Below is a small trained network, with its code and all its weights. Each question gives an input and a target symbol and asks what happens when units are switched off, that is, made to give their printed mean instead of their output.

import numpy as np


def w(rows, s, z=0):
    codes = np.array(rows[::2]) - 128.0
    scale = np.full(codes.shape[1], s)
    scale[-1] = z or s
    return codes * scale


def norm(h):
    return h / np.sqrt((h * h).mean(-1, keepdims=True) + 1e-5)


def f(y):
    return np.maximum(y, 0)


def softmax(a):
    e = np.exp(a - a.max(-1, keepdims=True))
    return e / e.sum(-1, keepdims=True)


def log_softmax(a):
    a = a - a.max(-1, keepdims=True)
    return a - np.log(np.exp(a).sum(-1, keepdims=True))


def net(x, mask):
    ids = ['αβγεζηθλμξπστφψω'.index(c) for c in x.split()]
    T = len(ids)
    res = E[ids] + P[:T]
    u = 0
    for l in range(2):
        q, k, v = (norm(res) @ M[l].T for M in (Q, K, V))
        z = softmax(np.where(np.tri(T) > 0, q @ k.T / 3**0.5, -1e9)) @ v
        res = res + np.where(mask[u], z, O[l][:, -1]) @ O[l][:, :-1]
        u += 1
        y = f(norm(res) @ A[l][:, :-1].T + A[l][:, -1])
        res = res + np.where(mask[u : u + 16], y, B[l][:, -1]) @ B[l][:, :-1]
        u += 16
    return log_softmax(norm(res)[-1] @ U[:, :-1].T + U[:, -1])


Q, K, V, O, A, B = {}, {}, {}, {}, {}, {}
E = w([
[147,113,169,142,45,122],'α',
[123,72,188,166,56,148],'β',
[146,147,75,90,114,96],'γ',
[151,148,83,165,99,76],'ε',
[107,76,82,86,186,137],'ζ',
[164,147,80,104,71,96],'η',
[111,59,113,94,110,156],'θ',
[194,174,127,73,75,44],'λ',
[6,138,73,101,194,132],'μ',
[114,117,93,44,231,98],'ξ',
[110,58,136,187,114,63],'π',
[53,99,175,52,216,113],'σ',
[14,136,191,58,147,197],'τ',
[174,139,132,179,162,79],'φ',
[139,138,229,89,125,155],'ψ',
[43,41,150,211,144,170],'ω',
],0.017)
P = w([
[170,96,73,107,114,121],'0',
[181,89,104,53,131,149],'1',
[33,179,123,57,21,118],'2',
[139,109,85,144,122,84],'3',
[164,95,127,60,155,143],'4',
[18,178,136,81,27,124],'5',
[124,116,90,153,126,88],'6',
[157,104,134,61,158,127],'7',
[7,176,142,101,38,124],'8',
[120,125,87,163,136,97],'9',
[150,102,134,63,155,118],'10',
[6,175,152,118,51,119],'11',
[115,148,85,172,151,102],'12',
[144,96,132,63,153,109],'13',
],0.011)
Q[0] = w([
[161,135,103,202,106,183],'L0H1',
[90,254,87,251,134,238],'L0H1',
[203,140,114,136,151,199],'L0H1',
],0.008)
K[0] = w([
[124,40,28,53,132,75],'L0H1',
[220,2,77,5,60,157],'L0H1',
[166,21,74,136,34,66],'L0H1',
],0.0065)
V[0] = w([
[156,253,221,237,190,241],'L0H1',
[112,129,126,138,40,174],'L0H1',
[151,152,52,78,154,197],'L0H1',
],0.0043)
O[0] = w([
[171,170,84,125,145,219,2],'L0H1',
[103,147,57,108,1,159,142],'L0H1',
[78,164,66,105,113,210,124],'L0H1',
],0.0088,0.0041)
A[0] = w([
[174,114,146,103,133,114,3],'L0N1',
[106,86,160,128,160,126,211],'L0N2',
[149,160,186,60,121,197,41],'L0N3',
[163,127,175,81,96,150,170],'L0N4',
[229,80,131,194,120,120,71],'L0N5',
[98,97,77,96,135,96,43],'L0N6',
[103,108,134,116,127,178,85],'L0N7',
[114,146,129,112,107,97,224],'L0N8',
[141,179,164,105,136,94,195],'L0N9',
[108,79,129,121,112,114,146],'L0N10',
[165,154,128,72,146,94,252],'L0N11',
[125,123,254,83,75,179,122],'L0N12',
[115,117,109,212,92,116,171],'L0N13',
[163,84,139,168,100,131,230],'L0N14',
[97,184,116,96,111,168,153],'L0N15',
[192,122,129,83,157,135,181],'L0N16',
],0.013,0.0025)
B[0] = w([
[91,78,179,90,113,139,152],'L0N1',
[174,148,102,149,125,154,221],'L0N2',
[222,51,153,145,79,182,180],'L0N3',
[82,150,174,167,229,91,190],'L0N4',
[127,237,232,198,127,94,173],'L0N5',
[172,85,129,91,201,124,218],'L0N6',
[163,203,180,99,191,48,167],'L0N7',
[113,64,114,32,115,182,221],'L0N8',
[140,98,89,142,96,170,186],'L0N9',
[213,90,94,119,131,143,220],'L0N10',
[160,99,129,218,129,127,215],'L0N11',
[139,152,1,132,139,107,254],'L0N12',
[144,147,110,55,73,187,194],'L0N13',
[127,140,219,109,82,135,188],'L0N14',
[120,168,211,217,139,164,185],'L0N15',
[204,181,185,130,134,175,172],'L0N16',
],0.0069,0.0076)
Q[1] = w([
[18,112,62,177,70,154],'L1H1',
[254,169,214,188,198,207],'L1H1',
[91,233,66,158,91,200],'L1H1',
],0.0058)
K[1] = w([
[161,77,219,100,145,91],'L1H1',
[68,95,63,255,116,152],'L1H1',
[136,96,99,95,70,167],'L1H1',
],0.0092)
V[1] = w([
[209,236,52,59,116,85],'L1H1',
[161,204,196,3,184,24],'L1H1',
[100,233,168,19,136,132],'L1H1',
],0.0044)
O[1] = w([
[226,232,47,253,31,32,158],'L1H1',
[101,215,122,71,114,73,247],'L1H1',
[207,174,233,4,119,105,109],'L1H1',
],0.0067,0.0014)
A[1] = w([
[108,44,125,124,137,143,96],'L1N1',
[121,178,180,159,118,207,94],'L1N2',
[55,214,131,110,69,78,63],'L1N3',
[88,180,48,135,120,225,248],'L1N4',
[142,81,185,131,84,132,154],'L1N5',
[138,49,132,143,66,144,49],'L1N6',
[160,129,153,92,109,113,207],'L1N7',
[131,161,82,81,138,54,27],'L1N8',
[166,117,119,146,175,72,2],'L1N9',
[89,133,10,112,113,80,109],'L1N10',
[155,85,125,95,189,110,78],'L1N11',
[109,119,154,91,131,162,169],'L1N12',
[167,46,178,49,156,171,99],'L1N13',
[63,144,168,78,104,172,48],'L1N14',
[74,200,141,122,200,181,91],'L1N15',
[81,113,197,117,141,160,217],'L1N16',
],0.011,0.0047)
B[1] = w([
[85,143,177,106,89,147,171],'L1N1',
[151,64,106,152,107,96,158],'L1N2',
[108,149,172,218,94,93,181],'L1N3',
[154,187,146,17,177,119,214],'L1N4',
[143,87,113,86,206,173,205],'L1N5',
[179,111,141,106,153,133,178],'L1N6',
[64,156,85,95,151,128,226],'L1N7',
[147,164,115,208,37,157,153],'L1N8',
[88,150,111,117,207,52,150],'L1N9',
[102,115,102,189,206,191,190],'L1N10',
[139,139,172,174,2,98,201],'L1N11',
[126,149,89,123,94,128,180],'L1N12',
[71,169,108,163,148,137,254],'L1N13',
[79,93,127,130,37,67,166],'L1N14',
[218,47,132,116,149,128,180],'L1N15',
[163,164,160,167,106,154,190],'L1N16',
],0.0086,0.008)
U = w([
[116,203,205,57,20,99,26],'α',
[175,75,145,144,41,150,98],'β',
[139,86,51,172,96,138,76],'γ',
[134,170,113,198,60,114,253],'ε',
[106,51,80,159,137,96,108],'ζ',
[162,103,33,117,86,150,23],'η',
[49,54,93,67,65,125,137],'θ',
[169,112,95,99,84,43,96],'λ',
[61,162,57,92,169,163,113],'μ',
[116,155,103,128,174,37,104],'ξ',
[105,44,191,87,146,65,153],'π',
[44,159,199,111,154,62,174],'σ',
[156,249,143,66,140,178,213],'τ',
[180,209,225,193,151,106,90],'φ',
[233,125,113,223,158,180,67],'ψ',
[107,97,187,177,143,222,178],'ω',
],0.014,0.0049)

Each question gives the input, a string of symbols that net reads in full, and the target symbol t.
The units are the heads (3 rows each of Q, K, V and O) and the neurons (one row each of A and B). Each row of codes is followed by its name. A weight is (code - 128) times the scale printed after its matrix; where a second scale follows, it is the last column's (O, A, B and U).
mask holds one flag per unit, layer by layer, with each layer's heads first. A switched-off unit (its flag False) gives its mean, the last column of its rows in O or B, instead of its output. The means were averaged over made-up inputs and are rounded, as every weight is.
A unit's drop is (log p(t) with every unit on - log p(t) with that unit switched off) / (log p(t) with every unit on - log p(t) with every unit switched off).
The circuit of an input: a set's keep is (log p(t) with only the set's units on - log p(t) with every unit switched off) / (log p(t) with every unit on - log p(t) with every unit switched off). Starting from the 12 units with the biggest drops (on a tie, the unit counted first), units are removed one at a time, each time the one whose removal leaves the highest keep (on an exact tie, the one counted first), for as long as the keep stays at least 0.8.
units of the circuit, in order: the units of the circuit, biggest drop first
unit that matters most: the unit with the biggest drop
k most important neurons: the k neurons with the biggest drops, biggest first
k most important neurons of layer l: the k neurons of layer l with the biggest drops, biggest first
input τ τ β π λ ψ β θ, target ψ: 4 most important neurons : L0N16, L0N12, L0N3, L1N4
input τ α ψ θ ψ μ ψ γ β β τ ε, target α: units of the circuit, in order : L0N13, L0N12
input τ φ ξ μ ω τ, target α: 4 most important neurons : L1N14, L1N4, L1N16, L0N12
input μ λ β π ψ φ τ λ, target φ: units of the circuit, in order : L0N11, L0N4
input ξ τ τ ξ θ, target τ: units of the circuit, in order : L0N16, L1N13, L1H1
input τ ε τ τ φ π ε ω ω ψ α, target ω: units of the circuit, in order : L1H1
input β λ τ ε τ ψ λ λ, target ψ: units of the circuit, in order : L0N11, L1N4
input π γ θ φ β, target φ: units of the circuit, in order : L0N5, L0H1
input λ τ α θ ξ, target ξ: units of the circuit, in order : L0N11, L1N13, L1N9, L1N11
input ψ π σ ξ α β τ β θ τ λ β ω θ, target ω: units of the circuit, in order : L1H1, L0H1, L0N16
input ξ θ ξ τ τ ε τ μ, target τ: units of the circuit, in order : L0N12, L1H1, L1N16
input ε μ π θ ξ σ λ ξ, target σ: units of the circuit, in order : L0N12, L1N13, L1N11
input λ ξ α μ γ π ζ ζ, target π: units of the circuit, in order : L0N12, L0H1
input π τ λ π ζ, target π: units of the circuit, in order : L0H1
input η π ε ω σ ω, target θ: units of the circuit, in order : L1N14, L0N13
input μ φ β ζ π ε, target θ: 2 most important neurons : L0N12, L0N8
input θ η π β π π α β ψ, target τ: 4 most important neurons : L0N12, L1N4, L0N3, L0N15
input μ λ θ τ π μ, target σ: 3 most important neurons : L0N12, L1N3, L0N15
input π σ τ π τ β ζ ε σ η ψ, target ψ: 4 most important neurons : L0N3, L0N12, L0N4, L1N4
input τ ω ψ, target τ: units of the circuit, in order : L0N12
input τ π β λ λ φ ψ τ φ τ α ω, target α: 2 most important neurons : L1N4, L0N13
input τ ξ ζ ψ λ π λ μ μ γ ε φ η ξ, target φ: 3 most important neurons of layer 0 : L0N16, L0N11, L0N12
input β γ β β φ ε α π λ γ τ σ τ λ, target τ: 2 most important neurons : L0N16, L0N12
input θ ε ω μ ε θ θ η γ ω ε μ, target σ: 2 most important neurons of layer 1 : L1N3, L1N4
input ψ τ μ η η τ ε ε, target τ: 2 most important neurons : L0N12, L0N5
input β β λ ω ζ, target ω: 2 most important neurons of layer 0 : L0N16, L0N12
input λ π τ ζ θ ψ τ τ, target ψ: unit that matters most : L0N15
input η ζ ξ ω τ π τ β ξ η ω σ, target α: 3 most important neurons of layer 1 : L1N14, L1N16, L1N5
